Each row was made from one path, in order. Every step used is in the known rows, and no mark comes twice. Write each row's path.
Known rows:
bizef pinuf defa fifut: [   5  509  136 -139  201   56  -50  -78   26   17  151  -35  -35  148
  -30 -119 -607  244  -68   23  504   47 -439  345   59  278  249  125
  163 -240 -276 -129   89  403 -272   21  145  192 -146   21   64  115
  263 -114 -194 -128   13  -97   12   13  107  -84  -69  446  -72  257
 -125  177    6]
lefo bunuf bopa fifut defa nivaz bizef kuraf mosepa pinuf: [-143  346 -108  -74  111  200  179 -456  -93  374  220  -81 -107   -8
  -26  -11 -403  386  -27  413  636  189 -376   92   30  152  -39  162
  124  -61 -436  -91  217  196 -251  183   82 -212 -242  142   64  -16
  311 -100  -30   13  -53   52  320  -22  369  -36 -215  315  -88  268
   71  -50  175]
defa bopa fifut bizef bunuf mosepa lefo: [ -74  191 -131  -57   87  204  314 -183 -344  299  336 -108 -109  205
 -193 -172 -361   56   41  291  573  109 -352  495  -75 -109  130   35
  278  -53 -314 -104  -90  -92 -435    8  276   -6 -185   60   38   69
  248 -349   39   63   -6   69  436 -141  237  370  -84  325 -245  118
 -234  158  -97]
rofe bopa defa nivaz kuraf mosepa pinuf bizef fifut: [-122  548  112  252  468  149   28 -123 -188  304  222    2  162 -191
 -183  -56 -350  284  -56  152  610   55 -289  102    3  261  -37  -70
    0  -85 -303  -77   18  319 -203  -27   74 -188 -145  195   59  -33
  226   80 -158  106  -86  -65  296  115  320  -94  -60  306 -134  326
 -224   76  130]
bizef fifut mosepa lefo nivaz rofe: [-192  319 -126   89  335   24 -110 -158 -197  248  160 -146  -62  -59
 -223 -149 -366  192  -11  272  655  -55 -375  130  -12 -121   64  -60
   20 -169 -244    8  -63  174 -255  177   72   -4 -231  162  173   63
   -2 -205   24   -7 -266  -40  181 -236   39   70 -256  362  -91 -123
 -388  173   25]
bunuf kuraf nivaz lefo mosepa pinuf bizef fifut defa bopa: [ -73  420  -12 -225   45  157    4 -255 -202  342  140 -288   20 -106
 -285 -102 -349  209  -62  120  594  150 -270   91  -13  276    6   46
  191 -115 -283  182  179   99 -337   58   52 -229   13  214   64  -95
  166   18 -221  165   12  -63  256  117  271  205 -237  399 -322  188
 -431  206   43]
defa fifut nivaz lefo mosepa pinuf: [  70  354 -148 -172  150   41 -115 -207  -44  177   49  -93   -3   34
 -237 -139 -316  120   -6  139  533  -53 -298  316   26  270  255    7
   45 -200 -321   88   41  180 -393  132  242  -18 -203  269  156  -16
  213 -210  -69 -221   67  -76  439  -10  182  196 -271  366 -214   38
 -367   95  -22]
bizef kuraf nivaz rofe bopa defa: [-183  496  -99  167  164   83  -89 -151   -8  236   24   11  -13 -104
 -185  -70 -487  244 -132    5  465 -102 -370   52  -86  178    4  -49
   21  -71 -155  -21  164  439 -132   32  135  -91  -29  291  -53  -10
 -149   18    5  264  -59  -86  117   47    8 -117  -57  186 -109  209
 -109  116   97]
kuraf nivaz bizef pinuf defa bopa fifut: [ -64  350  -73 -406  104  168  189 -165    7  130  245 -169  -56   42
 -140  104 -460  278   -8  113  585  158 -363  189 -118  209  184  101
  186  -70 -163 -214  115  297 -175    6  184  -26  -99  156  155  133
  349  -79 -188  221   17  -30   57   86  363   -5    4  421 -392  288
 -234  230   30]
nivaz lefo mosepa pinuf: [-140  295    1   73  120  -16 -145 -124 -132  346  139   39  -52  137
 -144 -139 -368  257  -40   62  510  -48 -351  264  -16  106  232  -14
   22 -159 -191  150  -55  176 -415  162  269   70 -187   36  114   -3
   69 -178 -104  -43  106  -78  328  -94  181   99 -274  303  -24  -52
 -234  157   -9]
mosepa lefo kuraf bunuf nivaz bizef: [-324  313  131 -193    4    1   91 -135 -167  330  218   19  -48  -39
  -36  -94 -402  296 -106  157  417 -114 -185  151   56 -137  356  -92
  193 -100  -23   29   26  235 -370   97  335  -37 -113  207  -89   -6
  -57 -233   11 -189  -28  154  348 -340  249  -88 -244  632  -15   64
  -89  111   -6]
bizef kuraf bunuf nivaz lefo mosepa pinuf defa: [ -65  381  150   59 -219  -19 -112 -266   -8  270  325   -6  -92   24
  -75  -88 -589  366  -64   64  577    3 -272  156  139  211  276   92
  112 -230 -177  149   85  417 -363   57  282   15 -140  216   -4  -53
 -166  -23  -85   25   23  -28  288 -124   92 -131 -394  408   78  175
   85  179   24]
nivaz bizef fifut mosepa lefo kuraf: [-297  386   47   30   77   18  -11  -44 -320  369  151  -30  -57 -126
  -32  -21 -349  242  -98  128  542  -15 -384   62 -159 -211  153  -83
   84  -62 -186   -3  -48  104 -137  176  -40  -72 -183  226  -53  -10
  113 -193 -110   -1 -106   97   79 -312  236  134 -216  536 -161  -82
 -484  242   30]
pinuf defa bopa fifut: [-209  320 -126 -118  109  269  149 -158 -177   79  246 -241 -158   86
  -73  -75 -588  115  -69  242  452  171 -278  313  -17   90  113  205
  137 -167 -265 -145  -97  221 -270   76   92   -4 -103  -44   91  195
  199 -150   22  158  -33 -175   90   39  -98   44 -122  301 -229  231
 -172  212   73]
rofe bopa fifut mosepa lefo nivaz bizef pinuf: [ -67  344 -161  141  291  114   85  -21 -156  274  175 -162  -20   -7
  -52 -182 -281  261  -87  327  662  195 -320  134 -178 -149  146  -75
   62  -36 -273 -151   23  238 -413  125  177  -99 -161  279  136  -17
  270 -326   -2 -182  -36   34  319 -140  274  283 -104  452 -175   99
 -153    6  -82]
bunuf bizef pinuf defa fifut mosepa lefo bopa: [  11  458  -47  -78  146   40  -99 -115 -203  338  211 -197  -86   28
    9 -118 -507  177  -91  152  718   84 -371  200  -93  201  266   91
  241 -225 -224 -192  110  155 -282   61  197  186  -92  183  187  165
  305 -302 -234    5 -193 -137  -95 -199  126   -8 -131  449 -170  205
 -303  169  -43]
defa bizef pinuf mosepa lefo: [-205  388   90 -124  387 -104  -43 -126  -11  265  341  -61  -11  155
  -90  -74 -473  125  -70   77  582   83 -421  227 -130  184  409  -75
  126  -81 -215  -34   39  162 -262   70  118  255 -138  -45  318   49
   82 -232 -124 -159 -123    4  191 -173  282    2  -84  291   52   52
  -54   93 -123]
kuraf bunuf nivaz bizef pinuf defa fifut mosepa: [  66  356  108 -197  -19   87    5 -243  -21  239  406 -136   -9   90
  -47  153 -409  387  121  102  667   35 -176  179  106  157  265  114
  281  -97 -151 -171   44  347 -291   36  227   47 -242  214   99   74
  235 -111  -69 -102 -100   10  217 -213  284   -8 -186  644 -131  230
    9  131   -2]
bunuf bizef kuraf nivaz rofe bopa fifut defa: [  39  419 -298  125  123  165    6 -309  -40  294  131 -220 -119  -93
 -193  -71 -473  256  -88  237  544   -2 -310   90 -102  170   83   15
   65  -42 -166   77  223  292 -144   98   45 -187  -36  273   45  105
   62   80   31  215 -187  -22  134   -8   31   -1 -142  327 -433  298
 -152  174   71]
bizef bunuf nivaz rofe: [  32  294   93 -112  179   46   95 -316   75  232  376   87 -156  249
 -229    3 -466  314   24  104  502 -202 -310  367  121  151  172    4
  158  -73 -195   75  -46  311 -263   53  277   66 -256   65  -15   47
  -28  -64   29   40 -149   91  401 -243   18  -91 -125  307 -137   73
   -8  154   13]
bizef fifut nivaz kuraf bunuf mosepa pinuf defa: [  72  442  -15   49   34   43   69 -178  -47   87  324  -64    4   19
 -364 -160 -458  427  142   46  481   50 -266  139   58  396  186  -11
  183 -156 -238   75   57  288 -308   33   64   -5 -165  223   38  111
   37   91 -172  -84 -139  -26  229  -52  258 -136 -218  336 -120  239
 -293  289   58]
bizef fifut nivaz rofe bopa: [ -51  363 -217   19  338    4   20  -95  -81   83  147  -17  -96 -108
 -341 -103 -378  246   -8  148  463 -104 -235  287  -13   95  145    4
  -44  -53 -248   89   12  236 -248   58   42  -57 -129  260   18   72
   60  -25   81   44 -157    0  120 -149  -30  -13 -117  130 -209   88
 -288  178   53]
pinuf bizef kuraf bunuf mosepa lefo bopa fifut defa nivaz: [-189  303 -103  -16  -50  132  192 -405 -242  348  333 -223   -7  -14
 -148   37 -432  257  -26  392  546   67 -311  139   33   84  269  -90
  179  -26 -271    8  180  215 -387   82   84 -281  -55  197   19  180
   57 -100  140  -73 -170  -49  218  -96  154   61 -352  465 -130  207
  -26  136   31]
pinuf mosepa lefo nivaz rofe bopa defa: [-307  310 -274  125  508   81 -170  -92 -152  191  282  -58  -16  121
 -192 -246 -450  327 -129  239  628   11 -240   69   26   35   92 -107
  -12 -122  -88  -91  -82  328 -427  136  146 -113  -62   85  255   77
 -159 -452   56   76 -241 -202  405 -126   16  177 -166  350   41   14
 -171  -64 -129]
fifut mosepa lefo bopa rofe: [-300  339 -161  113  166   60 -213 -150 -284  569  164 -125 -138   43
  -45  -60 -363  164  -64  148  474  -17 -270   47 -102 -136  133 -111
  133 -147 -156  -74 -112  149 -265  135  281   40 -258  150  135   97
  121 -370   91  -74 -174 -176  177 -316 -127   68 -192  241 -102 -146
 -150   71    6]
mosepa lefo nivaz bizef bunuf bopa fifut: [ -93  230  -70 -304  203  148  292 -261 -202  180  354 -169 -129   27
 -123 -160 -319  287  -65  438  583  -37 -421  211   23  -61  250   -1
  166  -75 -223  -80   37   90 -454  182  237 -107 -214  144    3   64
  189 -378   49   -1  -76  117  360 -161  328  169 -145  437  -33   -3
  -69   56   -8]
bizef bunuf nivaz lefo bopa: [ -66  262  171 -311  -32   -9  149 -367  -79  367  379  -17 -132  232
 -190    6 -371  266    1  195  525 -147 -242  351  143  164  241   69
  231 -141 -160   88  -50  157 -505   19  280   80 -185  266 -186  -14
   66 -190   24  101  -25   83  341 -236   42    7 -112  218  -92  -12
   89  123   63]
bopa nivaz kuraf bunuf: [ -62  497   24  -48   54   19  154 -291 -101  158  250 -150   77  129
 -239   12 -321  326  101    5  486 -103 -207  155   15  239  277  -97
  101  -79 -100   51    1  313 -233  -90  226  -57 -232  211  -59  188
    9  242   32 -248   50   22  329 -103   33 -217  -51  323 -225  165
  -60   90  114]
kuraf bunuf bopa fifut defa bizef pinuf mosepa lefo: [-145  234 -164 -119  188  161  142 -317 -197  333  431 -334  -30  105
 -143 -106 -402  311   -8  509  670  187 -169  220  -28    7  283  150
  250  -78 -260 -101   58  102 -394  193  210   53  -94    7  203   -2
  100 -324   -6 -204  -69   -3  291  -98  415   86 -199  387   64   72
  277   42  -20]
kuraf mosepa lefo bunuf nivaz rofe bopa defa: [-264  311   76  242  494  103  -93 -195 -125  500  179   41  -85   18
  -61 -225 -444  281  -81  115  582   63  -91  158   57  -79  -31   31
   57 -165 -100 -160  -99  165 -371   72  381  -45  -69  124  106  -44
  -69 -333   24   38 -227  -55  459 -270  146   14  -21  287   26  142
  -60  -41    7]
rofe bopa defa fifut bizef pinuf mosepa lefo bunuf: [-129  400  -18   56  427  124  -10  -37 -190  399  145   11   93   52
   12 -323 -421  334  -45  129  664  190 -301  364  -24  102  122   -8
  254 -144 -214 -282  160  123 -496  -10  169  -13  -29  151   41  -39
  199 -489  -75 -179   30 -108  372  -79  303  310   33  323   97  195
 -171  -77 -178]
defa nivaz lefo bopa fifut mosepa pinuf bizef: [-255  297 -145 -161  161  124   71 -319 -159  368  152 -234   -7  152
 -213  120 -224  172   26  374  677  102 -374  244  -74  187  207  -89
   77  -51 -293  -19   13  158 -381  161   87 -168 -232  205  172  126
  270 -117   36   18  -95  -67  355   19  161   44 -370  293 -320   59
 -139   14  103]
bopa defa bizef kuraf: [-231  490  146   83  107   61   31 -247 -116  245  136 -177   11 -124
   41  -10 -418   44  -53   14  356   -9 -459  146  -92  298  190  -19
  121  -90 -263  -13  162  197  -80  -21  -58  110  -61   23  -16   93
   34  -36  -73  196  -76  -80  137    0   69  -36    3  182  141   97
 -159  111  142]
nivaz rofe bopa defa: [-195  368 -149  315  439  142 -102  -17 -163  226  104   13  -35   73
 -153 -117 -390  276  -54   92  423  -95 -234  249  -46   42   10  -20
    5  -39 -122  -79  -25  290 -304   92  143  -43  -54   55   20  103
  -15 -183   72  163 -100 -145  181  -78  -12   15   -4  205   -1  110
 -179   39   75]
pinuf mosepa lefo kuraf: [-461  393  -67  -38  162   -7  -71  -79 -154  278  175   46  -89  144
  -96 -210 -562  256 -245   99  472    2 -321   97  -48  -22  246 -119
   81 -125 -147   49 -127  300 -256  175  120    2 -116   41   83    8
 -173 -296  -56 -162  -81  -34  330 -194  -35   53 -308  466  -74  -10
 -140   97 -130]
bopa fifut mosepa lefo kuraf bunuf nivaz bizef pinuf defa: [-120  356   60   42  -61  181   86 -153 -118  333  208 -248 -100   85
   32  -76 -436  370  -78  226  653  269 -239  129 -137 -127  238   -5
  211 -129 -199 -129  -23  316 -199  131  220  -83 -107  208   62    4
   81 -237 -199 -182 -114   90  380 -221  291   90 -308  724 -212  117
 -137  117  -57]
bizef fifut defa nivaz rofe bopa: [-145  344 -140   74  395  134  -65 -254 -237  185  233  -13  -13  -55
 -295  -49 -425  247   10  345  565  -37 -230  216  150  -33   31  103
  -60 -142 -300   81   14  257 -255   40  -23  -97 -151  112   41   15
  225  -22   99    5 -139 -137  113 -148   69  -70 -158  241 -175  124
 -247  175  100]
defa fifut bizef pinuf: [  45  429   39 -164  217  -25   13 -107  -82  165   38  -65   49  106
  -74  -31 -296  160   48    1  563  -60 -448  431   39  187  287  -21
  197 -113 -315  -49  183  172 -376  -25  187  132 -204  108   39   91
  411 -142  -74 -118   67  101  187  -35  189  117   -3  414 -162  140
 -133   73  -39]
lefo bunuf nivaz kuraf mosepa pinuf: [ -51  430  211   39  278    7   48 -307  171  478  187   42  -29  111
  -76 -112 -401  378   53   -7  520   17 -234  125   65  328   39  -38
  198 -141 -243   16   89  283 -389   62  292   12 -235  148  102   16
   85   44  -77 -199 -109  122  438 -114  171 -226  -94  321  -35  233
    0   14  108]
lefo bopa defa nivaz kuraf mosepa pinuf bizef: [-204  474   34   20  292   62   -8 -274 -165  403  141 -130  121  -41
 -127  172 -245  281  -46  124  598  -15 -295   -7   -2  402   46 -134
   90  -82 -292 -113  104  272 -273    1  188 -143 -110  168  148  140
  243  -46 -174  219 -126 -106  228   99  186 -181  -51  287 -118  199
 -203   -3  168]
defa bizef bunuf kuraf: [ -73  462  272 -162  119   45  195 -278 -103  219  247  -97 -107   65
 -122  -21 -385  139  -44   20  321  -11 -471  252  -14  307  280  -38
  343   24 -269   62  116   26 -239   23   11  144 -211  -72  -57   23
   96   46  -33  -24  -50   99  366 -122   51    0   18  187  -56  165
  -52  110  -23]
bunuf bopa nivaz lefo kuraf mosepa: [-300  455 -112 -101   13   53  117 -323 -315  190   90 -187 -136  124
 -219  -92 -295  143 -139  171  579   -9 -147  121  -25  135  124  117
  -96  -88 -275  146 -242  235 -194   28  197  -85 -164  286  -71  -12
   44  -40 -134  192   14  100  364 -175   -9   -9 -126  245 -279   70
  124 -120  156]
mosepa pinuf bizef kuraf bunuf nivaz lefo bopa: [-154  351   85 -208  -77 -111   53 -238   88  332  324  -77   22   23
 -109   43 -431  319  -26  191  584 -100 -288  219   71  337  300  -68
  165  -91 -148  105  253  325 -554  129  232  -97 -126  360  -59   54
  -72  -70   29   42  -34  114  217  -42  229 -139 -313  355    7  178
  153   90  169]
rofe bopa fifut defa bizef pinuf mosepa lefo bunuf kuraf: [-149  426  -10  133  417  187   83 -161 -109  400  195 -236  -55   90
  -17 -354 -464  286 -136  309  561  414 -250  186 -153   44  144   25
  254  -63 -311  -82  191   84 -491  127  -22 -115   33   61  111  -78
  154 -270  -19 -372  -83  -14  417  -68  243  272  -75  309  -42  257
  -50  -71 -136]
fifut nivaz lefo bunuf: [-115  243  -55 -284   11    8  128 -343  -46  269  136 -103 -126  179
 -244 -124 -303  338  110  -42  296   88 -347  395   91  319  256  -70
  200 -116  -77   86   79   90 -359    4  114   74 -132  183  -49  113
    5 -132   76  -85   13  -73  379 -162  -96   60 -106  130  -95   11
 -138  103  -18]

Write each row's path:
[-147  499  112  315  399   87 -172 -188  -65  414  102   26  -49 -101
   21 -238 -552  136 -193  168  629  -25 -241  183   18  -51  -76   64
   56 -210 -233 -153   59  290 -323   75  275 -144  -83  380    0 -122
 -116 -226   43   -1 -213   37  308 -133  125   17 -110  387   47  250
 -108  -60   83]
bizef kuraf mosepa lefo bunuf nivaz rofe bopa defa fifut
[ -53  364   -7   94  131    0   84 -192   36  255  336  -48  -58  -46
 -149   81 -468  354  -54   99  478 -139 -239  240   44  189  236 -109
   94   87 -127   91  149  417 -330   65  135 -197 -102  258  -14  109
 -183   98  216   93 -169  103  142 -156  -72 -106 -217  368  -63  285
  178   97   42]
pinuf bizef kuraf bunuf nivaz rofe bopa
[   0  388  -87 -153   -9    4   48 -187 -134  121  278  -23   -7  -19
 -199  -58 -376  152   40  110  469 -137 -342  205   22   87  322  -62
  194  -59 -158  -47  128  172 -368   85  179 -105 -198  407   -2   88
   76 -162   99 -198 -102   77  246 -179  321  160 -253  562 -117  200
 -287  145  -14]
defa fifut nivaz bizef kuraf bunuf mosepa lefo
[ 122  411 -128 -116  194  128  202 -274 -125  308  365 -317  -83 -151
 -285   64 -256  432  102  133  342 -102 -284  257   14  374  245 -132
  222   58 -173  101   91  239 -128    6   47 -224 -209  237   20  251
  121  169   52   77 -216   67   91  -55   -1  -84 -193  294 -143   94
  -63  144   99]
pinuf bizef fifut nivaz kuraf bunuf bopa rofe
[ -37  331  -36 -153 -139  103  154 -341 -165  263  173 -159  -72   77
 -271  -93 -287  415 -113   92  468  165 -327  232   51  470   45  -81
  148  -88 -283   90  -22  203 -135   50  171  -88  -85  289  -92 -142
  -70 -240 -349  299   18   21  632  -51  176  167  -98  324 -206   87
  -54   16   11]
fifut nivaz lefo kuraf mosepa pinuf bizef bunuf bopa defa
[ -54  581   90  201  399   27  -43 -172  -95  145  278 -123   60 -117
 -206 -118 -467  178  -54  136  742  188 -137  -57  -98  317  142   46
 -137 -152 -328    4  -85  241 -239  -25   15 -109 -178  270  149  -46
  201  109 -161    8 -108  -23  301 -113  241 -131  102  119 -327  363
 -154   54  106]
rofe bopa nivaz kuraf mosepa pinuf defa bizef fifut
[-185  195  -73 -234  218  109   50 -465 -105  465  509 -280  -99  155
 -128  -28 -466  185  -82  496  768  143 -112   59  -21   36  279   49
  162 -146 -294   -8  -35   47 -460  180   98  -91  -74  123  194  -12
  103 -466   46  -88 -268  -37  484 -254  198  243 -192  307 -173  -47
    5   71  -87]
pinuf mosepa lefo bopa fifut defa bizef bunuf nivaz
[ 239  422   21 -165  139  242  299 -354 -157  249  313 -286    0   12
 -238   17 -262  330   20   98  485  -36 -397  299   -7  533  111  -82
  286    3 -352  -36  110  169 -167    5   25 -165  -94  232  -62   82
  159  -66 -109  106  -79   -5  260   46  100  140  -21  356 -135  165
 -161  123   35]
pinuf bizef bunuf bopa defa fifut nivaz kuraf
[ -49  410  167 -186  180  132   21 -337  -11  134  231 -168 -179  113
 -269   39 -524  299  -35  -39  442  117 -431   82    9  436  236  -15
  268  -39 -145  -17   96  150 -148   54  -12   45 -111  -82  118   68
  -14   26 -111  271 -223  -83  294 -108  -10 -114   34  192 -257  256
 -119  179  -79]
pinuf defa bizef bunuf kuraf nivaz rofe
[  65  267   82 -358   74   19   76 -360 -182  361  222 -147  -45  165
 -174   53 -217  156   74  214  672 -144 -263  423  157  160  281   43
  271 -133 -244   16   60  -27 -621   -4  214  -27 -207  347 -128    5
  328 -294   79  114  -25  148  378 -194  111  238  -42  310 -234   16
  -34   28   -8]
defa fifut bizef bunuf nivaz lefo bopa
[-198  345 -195  -98  367   76 -128 -146 -214  256   17 -191   -5  -30
 -162 -130 -322   88  -84  228  549 -125 -223  214  -43   33  165  -36
   74 -225 -187 -155   94  109 -435  109  277  -62   17  309   84  125
   71 -487   35   -5 -185 -158  170 -104  115   61  -96  287  -37  -22
 -440   27   74]
mosepa lefo bopa defa fifut nivaz rofe
[ -52  303   50   78  -94  -53  -58 -175  -96  375  253  -28   -8   30
 -115  -26 -422  393  -61   74  496  -39 -413  286   18  212  298 -109
  139  -69 -137  146  117  234 -373  150  208  -62 -164  137   40   10
 -125  -42  -49   -2  106  -15  276  -57  167   69 -347  412   23   49
  -88  194  -25]
nivaz lefo mosepa pinuf bizef kuraf bunuf
[-307  430  -94    9  -70  -75  -66 -216 -308  387  221 -134  -46  -14
  -38   72 -340  123  -91   80  752   19 -317 -108 -216  -87  194  -94
  -36  -95 -233  -40   18  157 -217   66  120 -105 -164  424   18   55
   65 -234   15   12 -103  -31   76 -347   62   90 -170  293 -211  -27
 -264   88   63]
fifut mosepa lefo bopa nivaz bizef kuraf
[-274  250 -254  140  288   90  -14 -114 -163  377  203 -104 -104  149
 -185 -159 -387  371 -143  319  692   75  -61  200  -54 -183  260 -129
   99   -2 -113   21  -88  229 -469  165  233 -264  -68  218  127  -16
 -165 -347  117  -79 -208  151  623 -264   83  197 -326  516 -223   75
   46  -92 -202]
pinuf mosepa lefo kuraf bunuf nivaz rofe bopa fifut bizef
[  92  333  153   54  176  -36  -80 -346 -216  638  357  -96 -138  143
 -147   65 -210  338   21  -23  603  -44 -249  143  102   60  184 -200
  224 -122 -137   56  -47   44 -369 -118  427  -59 -266  272   12    4
  198 -219  -25  199 -216  178  482 -363   11   64   44  295 -243  -21
   39   15  -88]
fifut bizef bunuf nivaz kuraf mosepa lefo bopa rofe
[ -75  339 -188  -49  286   56  -54 -294  -79  160  362 -160   52   15
 -272   73 -467  229   -3  271  799  102 -147  145   55  204  -94   57
 -112 -139 -343    7  -59  243 -146   70  132 -202 -223  156  266   47
  163  -52 -158  207 -158  -62  345  -75  281   70  -50  358 -472  220
 -301  120  164]
kuraf mosepa pinuf bizef fifut defa bopa nivaz rofe
[-100  486  108  169  383   -7 -209 -251  -91  570  254 -143 -122   59
  -94   -8 -306  160  -72   41  510 -148 -103  -23   11   17  128 -102
   53 -182 -121   72 -141  283 -350   -5  425  -99 -197  330  138   80
  133  -75   16   23 -315  105  240 -233  -28 -164 -120  374 -152   32
   -5  -16  122]
bunuf nivaz kuraf mosepa lefo bopa rofe
[-117  467 -219  274  103  161 -163 -151   98  214   45  -85  -92  -16
 -207 -105 -613  297 -139  167  689  178 -391  -58 -196  156  -34  -10
  -20 -113 -292  -59  112  480 -145  220   84 -169 -139  299  134  -72
  -98  -20  -46  127 -121 -107  246   63   64  -60 -239  256 -362  289
  -81  152   45]
bizef kuraf nivaz rofe bopa fifut mosepa pinuf defa
[-292  349  -74 -219  -51  104  164 -260 -415  248  269 -166   -7 -145
 -133 -157 -386  338  -89  402  609    8 -121   65   44 -159  229   80
   72 -154 -186   47   25  130 -270   77  144 -178  -75  294 -168  -41
   58 -242  -80 -132   11   61  236 -343  371    8 -175  513  -98   26
 -180  107  104]
mosepa lefo kuraf bunuf bopa nivaz bizef fifut defa
[-203  367 -203  249  273  151 -230 -134 -111  206  201   74  -63  147
 -247  -54 -502  306  -13  139  691  176 -313   40   -4  157   12   -2
  -46 -121 -302  -72  -79  386 -205  156  128   15 -266   42  304  -15
  104 -160  -25   15 -139 -282  315 -173    5 -122 -248  231 -212  238
 -132   83  -33]
fifut mosepa pinuf defa nivaz rofe bopa
[ -19  536  -89   58  330   94   61  -54  -26  185 -132 -177  -68   98
 -263 -115 -230  287  -61  -58  545   98 -369  197 -180  146  124 -109
  169   72 -217   30  264  238 -350    8  179 -160  -20  202    6   39
  169   95  -90   83  -60  201  334  108  147   58  -41  304 -393  306
  -85  -45  -52]
bunuf kuraf nivaz rofe bopa fifut bizef pinuf
